87, -122, 56, 383, -378, -170, 326, -477, 118, 189, 330, -381, -195, -68, -491, -269, 122, -478, -85, 285, -385, 6, 23, 82, 8, 415, -308, 751, -183, -524, -343, -382 : N
86, -297, 186, 332, -497, -65, 267, -578, 26, 146, 230, -251, -348, -268, -226, -413, 226, -498, 6, 186, -455, 119, 156, 184, 103, 320, -276, 788, -372, -471, -288, -287 : Q
-112, -38, 30, 413, 114, -302, 125, -53, -146, 243, 165, -138, 35, 33, -308, -238, 246, -130, 85, 33, -137, -111, 66, 161, -110, 167, -208, 279, 89, -308, 81, -245 : B
287, -30, 546, 107, 23, -342, 266, 1, 315, -303, 99, -538, -520, 56, -464, 198, -185, -18, -91, 137, -406, -44, 257, -242, -142, 99, 51, 794, 337, -899, -172, -615 : Z
218, -31, 97, 227, 157, 27, 221, -3, -76, 282, 27, -72, 76, 381, -201, -161, 171, -65, -182, -44, -173, -214, 100, -4, -91, -124, -141, -18, 301, -367, -84, -31 : L
-65, -90, 126, 384, -569, -6, 267, -498, 214, 58, 356, -426, -125, 13, -489, -297, 14, -508, -258, 352, -262, -3, 46, -82, 18, 343, -258, 625, -284, -441, -260, -359 : P
-29, -130, 20, 359, -352, -227, 224, -476, 5, 308, 523, -284, -161, -165, -422, -454, 148, -540, -16, 186, -344, 13, 131, 228, 110, 459, -208, 525, -172, -347, -323, -208 : B
109, -101, 6, 313, -193, -215, 282, -619, -202, 523, 233, -90, -1, 42, -134, -285, 567, -513, 247, 347, -444, 110, -74, 411, 358, 308, -596, 508, -297, -150, -289, -73 : M
74, -103, 18, 366, 148, -117, 263, -149, -69, 170, -57, -213, 68, 188, -206, -103, 163, -124, -116, 39, -170, -86, 1, -78, -69, 64, -313, 377, -12, -526, -53, -275 : K
-154, -154, 53, 386, 43, -235, 90, -137, -167, -55, -67, -271, -38, -55, -129, -118, 206, -46, -38, 57, -125, -101, 158, 30, -108, 41, -260, 372, -49, -366, 203, -374 : Y
48, -288, -10, 266, 520, -408, 259, -120, -77, -16, 83, -225, -146, 114, -259, -18, -20, 306, -110, -292, -2, -181, 37, -40, 202, 208, 56, 125, 630, -431, 45, 55 : G
-23, -220, -65, 365, -115, -406, 281, -95, 175, 285, 682, -131, 190, -14, -560, -514, 116, -363, -150, 182, -2, -84, 220, -32, 19, 567, 102, 105, -64, -252, -187, -270 : K
24, -205, 245, 279, -256, -248, 212, -523, -111, -81, 309, -449, -597, -237, -341, -323, 123, -158, -59, -45, -374, -32, 275, 278, 228, 272, -75, 520, 58, -344, -144, -176 : B
119, -160, 195, 230, -209, -78, 280, -723, -163, 344, 380, -36, -424, -211, -89, -547, 528, -328, 188, -39, -476, 19, 152, 449, 465, 222, -334, 327, -264, -223, -260, 117 : Z
113, -247, 207, 234, -333, 2, 298, -623, 167, -129, 223, -324, -416, -222, -167, -95, 71, -159, -63, 287, -391, 120, -18, -9, 211, 230, -221, 689, -151, -392, -342, -95 : G
-23, -151, 102, 473, -51, -175, 193, -152, -18, 302, 147, -173, 77, 44, -204, -332, 233, -224, -19, 140, -188, -110, 23, 72, -119, 110, -223, 456, -49, -408, -40, -288 : Q
85, -209, 169, 298, -330, -125, 250, -589, 131, 12, 351, -298, -401, 1, -416, -234, 58, -324, -115, 160, -309, -18, 85, 0, 221, 337, -156, 473, -52, -407, -246, -110 : N
-247, -2, -174, 555, -362, -426, 49, -509, 102, 209, 718, -290, -47, -335, -439, -282, 110, -661, 158, 316, -226, 116, -155, 64, 141, 860, -69, 752, -272, -84, -168, -321 : J
131, -72, 156, 369, -460, 69, 306, -494, 44, 32, 181, -455, -383, -74, -493, -280, 120, -364, -123, 235, -500, 30, 46, 137, -214, 250, -386, 833, -301, -471, -358, -363 : Q
-101, -77, 40, 352, -420, -174, 130, -584, -12, 115, 382, -416, -211, -202, -416, -299, 148, -434, 19, 276, -387, 40, 81, 140, 83, 467, -282, 650, -265, -322, -131, -250 : B
180, 11, 30, 249, -81, 55, 230, -3, 166, -176, 24, -298, -184, 55, -263, 198, -122, 97, -331, -66, -159, -11, -26, -160, -334, -49, -16, 496, 133, -392, -172, -279 : J
188, -52, 130, 387, -49, -58, 184, -10, -110, 247, -142, -221, 84, 151, -127, -130, 381, -190, -91, 130, -427, -72, 137, 80, -452, -177, -392, 590, -263, -485, -48, -496 : Y
147, -167, 106, 379, 272, -174, 266, 229, -125, 70, -36, -146, -53, 109, -189, -153, 125, 174, -30, -31, -118, -133, 162, -30, -358, -126, -89, 278, 88, -520, -43, -332 : L
-37, -102, 174, 295, -519, -166, 257, -509, 14, 27, 380, -378, -255, -149, -413, -436, 269, -472, -109, 252, -411, 33, 235, 240, -23, 306, -247, 624, -262, -306, -286, -339 : L
66, -218, 93, 306, -228, -67, 188, -506, -245, 391, 313, -125, -255, -254, -130, -473, 444, -411, 255, 166, -429, 147, 148, 341, 31, 329, -356, 574, -527, -211, -226, -90 : B
-203, -131, 55, 520, 20, -309, 31, 124, 31, 272, 339, -89, 170, -5, -330, -353, 69, -156, 61, 138, 9, -164, 42, -29, -237, 261, 40, 223, 14, -215, 173, -273 : P
19, 142, 287, 385, -182, 374, 169, -245, -346, 37, -187, -170, -96, 353, -120, -221, 443, 60, -34, 209, -258, -135, 50, 184, -233, -413, -525, 56, -295, -118, -73, -96 : W
-83, -164, 113, 364, -186, -135, 86, -40, 131, 121, 208, -275, -104, -279, -201, -231, 22, -260, -136, 27, -289, 32, 94, -61, -431, 96, -24, 765, -273, -425, -32, -418 : B
-107, -68, 34, 361, -467, -120, 199, -565, 54, 89, 508, -289, -205, -163, -425, -450, 101, -460, -74, 193, -278, -27, 113, 166, 183, 403, -148, 401, -153, -263, -261, -174 : Q
82, -47, 121, 428, -82, -67, 120, -66, -9, 298, 290, -92, -281, -156, -182, -347, 142, -181, 61, -77, -210, -54, 79, 202, -235, 6, -28, 389, -103, -258, -150, -221 : Z
-9, -72, 35, 419, 100, -144, 157, -263, -68, 152, 16, -248, 61, 62, -192, -99, 124, 0, 25, 117, -270, -135, -73, 6, -26, 80, -332, 452, 26, -484, 1, -158 : Y
-122, 28, -51, 431, -52, -178, 130, -140, 76, 202, 212, -290, 231, -72, -274, -193, 7, -171, -44, 89, -133, -107, -117, -93, -174, 250, -172, 604, -114, -477, -27, -298 : M
-37, -210, 119, 379, -140, -442, 261, -417, -163, -229, 210, -585, -547, -199, -562, -226, 44, -123, -32, 21, -344, -91, 237, 256, 110, 528, -133, 649, 257, -436, -85, -372 : Y
523, -182, 230, 419, -84, 131, 276, 71, 142, 479, -211, -73, -131, 148, 127, 32, 141, -61, -58, 58, -303, 130, -125, -154, -252, -432, -183, 712, -434, -658, -335, -455 : J
59, -160, 60, 441, -222, -104, 414, -218, 80, 156, 51, -136, -88, 47, -308, -133, 200, -424, -223, 87, -168, 27, 21, 164, -136, 85, -418, 675, 94, -535, -297, -387 : M
81, -119, 44, 349, -415, -97, 447, -333, -41, 138, 122, -413, -173, -50, -427, -301, 261, -493, -166, 332, -428, -54, 92, 335, -109, 332, -481, 773, 8, -420, -392, -449 : W
221, 68, -7, 408, 178, 130, 266, -179, -141, 135, -271, -319, 39, 208, -97, 102, 93, 201, 128, 268, -171, -87, -186, -24, -229, -154, -617, 564, -154, -664, -199, -237 : B
-10, -147, 146, 433, 34, -200, 294, -61, 78, 13, 100, -183, -4, 193, -278, -85, -51, 25, -70, 206, 37, -166, 4, -136, 2, 86, -135, 295, 256, -619, -81, -250 : N
157, -231, 319, 287, -728, 34, 323, -393, 301, 4, 365, -355, -451, 112, -475, -313, -128, -725, -463, 282, -314, 59, 380, -102, -70, 86, -93, 519, -163, -620, -537, -458 : A
113, -30, 183, 517, -59, -57, 246, -18, 67, 392, 54, -123, 34, 118, -255, -229, 252, -221, -136, 43, -305, -114, -53, 47, -241, -107, -246, 533, -58, -496, -84, -401 : Y
6, -197, 137, 334, -474, -240, 356, -363, 143, -82, 390, -361, -360, -58, -574, -327, -20, -411, -307, 107, -186, -27, 264, 115, 56, 317, -69, 486, 49, -464, -352, -402 : J
170, -206, 255, 458, -127, -87, 322, 152, 222, 103, 101, -191, -74, 65, -278, -162, -25, -82, -234, 105, -206, -106, 151, -105, -428, -145, -72, 603, 18, -705, -174, -485 : P
40, -100, 77, 497, -83, -72, 213, -94, -16, 114, 33, -254, 38, 102, -293, -99, 67, -46, -4, 261, -223, -106, -1, -55, -254, 63, -315, 534, -70, -560, -70, -327 : W
55, -221, 149, 396, -562, -103, 352, -403, 237, 132, 452, -292, -320, -105, -545, -411, 4, -587, -280, 167, -372, 38, 164, 75, -39, 283, -132, 679, -196, -498, -476, -374 : W
-164, -191, -32, 440, 262, -302, 113, -396, -280, -79, 137, -405, -182, 16, -168, -4, 3, 116, 179, 148, -66, -65, -56, -65, 178, 435, -183, 373, 234, -367, 83, -6 : G
83, -274, 112, 443, -2, -207, 257, 21, -88, 45, 38, -264, -51, 35, -251, -196, 141, 29, -89, 76, -127, -98, 249, 80, -263, 13, -161, 373, 42, -474, -60, -384 : P
-223, 73, -236, 475, -47, -212, 126, -209, -77, 39, 321, -215, 134, -168, -362, -218, 125, -33, 74, 138, -1, -119, -37, -7, -53, 451, -156, 312, -138, -253, 213, -241 : K
-1, -80, 285, 358, -84, -32, 100, -173, 26, 388, 201, -99, -52, -147, 57, -303, 322, -245, 7, 85, -458, -20, 1, 75, -272, -174, -186, 665, -341, -357, -24, -227 : G
58, -205, 47, 382, -349, -302, 215, -506, -80, -198, 219, -590, -400, -152, -532, -83, -149, -147, 15, 181, -246, 96, 173, 132, 71, 592, -152, 734, 18, -480, -272, -314 : A
-297, -240, 102, 487, -290, -230, 104, -77, 102, -52, 346, -133, -38, -276, -287, -374, -195, -194, 47, 210, 114, -3, 99, -21, -145, 314, 111, 460, -68, -373, -49, -301 : Q
-97, -131, -15, 437, 15, -338, 115, 17, 114, 25, 240, -322, 34, 126, -470, -84, -143, -28, -172, 46, 76, -87, -45, -161, -193, 296, 97, 320, 139, -278, -27, -311 : N
179, -219, 82, 546, -128, 163, 164, 189, -193, 49, -220, -333, -100, -230, -14, -76, 47, 0, -77, 169, -281, 36, 130, -120, -642, -236, -244, 718, -578, -590, -48, -698 : G
14, -133, 79, 496, -8, -208, 232, -46, -86, 128, 147, -239, -57, -1, -251, -213, 98, -10, 41, 168, -224, -127, 8, 39, -212, 128, -168, 520, 12, -450, -39, -269 : M
39, 22, 8, 503, 190, -254, 59, 117, -6, 248, 239, -114, 54, -123, -184, -209, -7, 239, 191, -7, -114, -248, -72, 58, -180, 13, 80, 282, 141, -361, 61, -178 : J
-5, -248, 184, 412, -346, -309, 347, -325, 34, 232, 405, -302, -326, -95, -483, -434, 154, -674, -164, 192, -301, 16, 212, 234, 3, 346, -203, 657, -50, -447, -343, -488 : G
312, -166, 281, 471, -192, -24, 421, -61, 126, 206, 27, -285, -68, 323, -444, -160, 140, -173, -373, 63, -405, -140, 174, -18, -262, -154, -237, 523, 183, -772, -327, -425 : W
7, -190, 141, 353, -183, -362, 229, -149, -177, -155, 131, -448, -235, -200, -319, -70, 151, -79, -38, 233, -337, -19, 443, 260, -248, 112, -278, 607, 24, -494, -7, -551 : A
-71, 20, 61, 358, -3, -222, 173, -106, -60, 263, 150, -177, 83, 112, -283, -257, 255, -242, -70, 11, -200, -166, 67, 133, -151, 66, -290, 350, 58, -391, 8, -271 : M
18, -41, 114, 309, -567, -28, 127, -621, 43, -157, 214, -481, -354, -105, -464, -124, -13, -299, 16, 323, -344, 50, 51, 24, 23, 460, -290, 688, -276, -429, -202, -274 : N
32, -81, 64, 421, 51, -205, 194, -27, -124, 86, -54, -254, 51, 205, -253, -36, 144, -36, -48, 112, -59, -31, 93, -6, -180, 62, -237, 350, 24, -416, -24, -373 : A
113, -93, 120, 374, 6, -131, 230, -20, 43, 9, 126, -222, -159, 95, -244, -64, 56, 48, -107, 34, -173, -75, 96, -84, -188, -8, -43, 379, 94, -489, -53, -299 : Q
-4, -193, 187, 374, -466, -142, 207, -383, 56, 82, 304, -386, -315, -175, -467, -402, 91, -430, -143, 158, -347, 20, 168, 115, -45, 304, -153, 639, -237, -380, -198, -393 : L
66, -232, 198, 416, 68, -238, 188, -195, -60, 186, 121, -233, -113, 115, -142, -131, 167, -22, 64, 109, -187, -59, 60, 2, 44, 147, -133, 428, 103, -430, 8, -157 : P
108, -95, 140, 434, 13, -174, 193, -73, -109, 49, 19, -355, -146, -41, -300, -153, 148, 18, -75, -35, -347, -104, 122, 108, -321, 6, -172, 611, 44, -489, -27, -377 : L
1, -152, 128, 425, -524, -269, 303, -247, 258, 111, 437, -430, -292, -70, -685, -371, 101, -557, -377, 168, -401, -72, 240, 70, -242, 315, -105, 698, -56, -476, -166, -597 : Z
129, 158, 52, 278, 318, -267, 203, -716, -67, 121, 94, -190, -50, 302, -253, 262, 307, 226, 414, 201, -259, -85, -307, 116, 612, 382, -622, 336, 436, -504, 40, 241 : Q
-326, -170, 114, 435, -293, -472, 133, -373, -194, 156, 242, -200, -617, -408, -548, -426, 151, -295, 136, -263, -318, -82, 22, 596, 346, 600, -79, 494, 478, -171, 264, -149 : Z
6, -191, 169, 458, -58, -169, 142, -17, 27, 264, 218, -81, 63, 115, -190, -263, 218, -111, -8, 167, -173, -89, 55, -82, -104, 89, -79, 273, -107, -326, 13, -218 : W
-75, 116, 58, 387, -47, -194, 275, -574, -97, -194, 278, -723, -358, -84, -599, -100, 83, 131, -44, 173, -345, -163, -123, 135, 88, 456, -309, 642, 156, -317, -80, -197 : G
55, -238, 135, 388, -391, -28, 222, -400, -11, 319, 450, -147, -265, -255, -251, -496, 121, -480, 6, 153, -353, 79, 117, 163, -39, 279, -108, 600, -413, -339, -322, -189 : G
-37, -325, 44, 398, -309, -310, 303, -434, 206, 50, 405, -359, -157, -55, -402, -314, -121, -406, -69, 323, -123, -4, 27, -112, 171, 597, -132, 704, -105, -565, -354, -256 : W
121, -218, 235, 344, -262, -251, 242, -429, -55, 242, 310, -367, -394, -123, -390, -360, 238, -430, -40, 83, -573, -3, 159, 268, -22, 303, -225, 728, -96, -387, -269, -292 : J
90, 74, 35, 438, 85, -8, 186, -250, -101, 307, -3, -248, 81, 95, -91, -124, 320, -97, 82, 176, -369, -108, -130, 27, -173, -13, -442, 582, -211, -452, -44, -242 : Z
-42, -137, 140, 475, -103, -127, 189, -53, -111, 18, 64, -259, -111, -69, -280, -300, 239, 21, -55, 102, -230, -79, 107, 99, -288, -14, -136, 411, -120, -267, 13, -352 : L
-75, -231, -10, 348, -285, -262, 86, -594, -33, 348, 406, -343, -192, -278, -364, -345, 27, -414, 187, 228, -323, 21, -35, 144, 327, 675, -180, 566, -80, -350, -79, -92 : G
69, -195, 84, 453, -539, -207, 322, -378, 353, 161, 407, -493, -189, 53, -446, -141, -125, -581, -297, 359, -147, 127, -11, -181, 14, 465, -126, 848, -171, -595, -427, -528 : Z
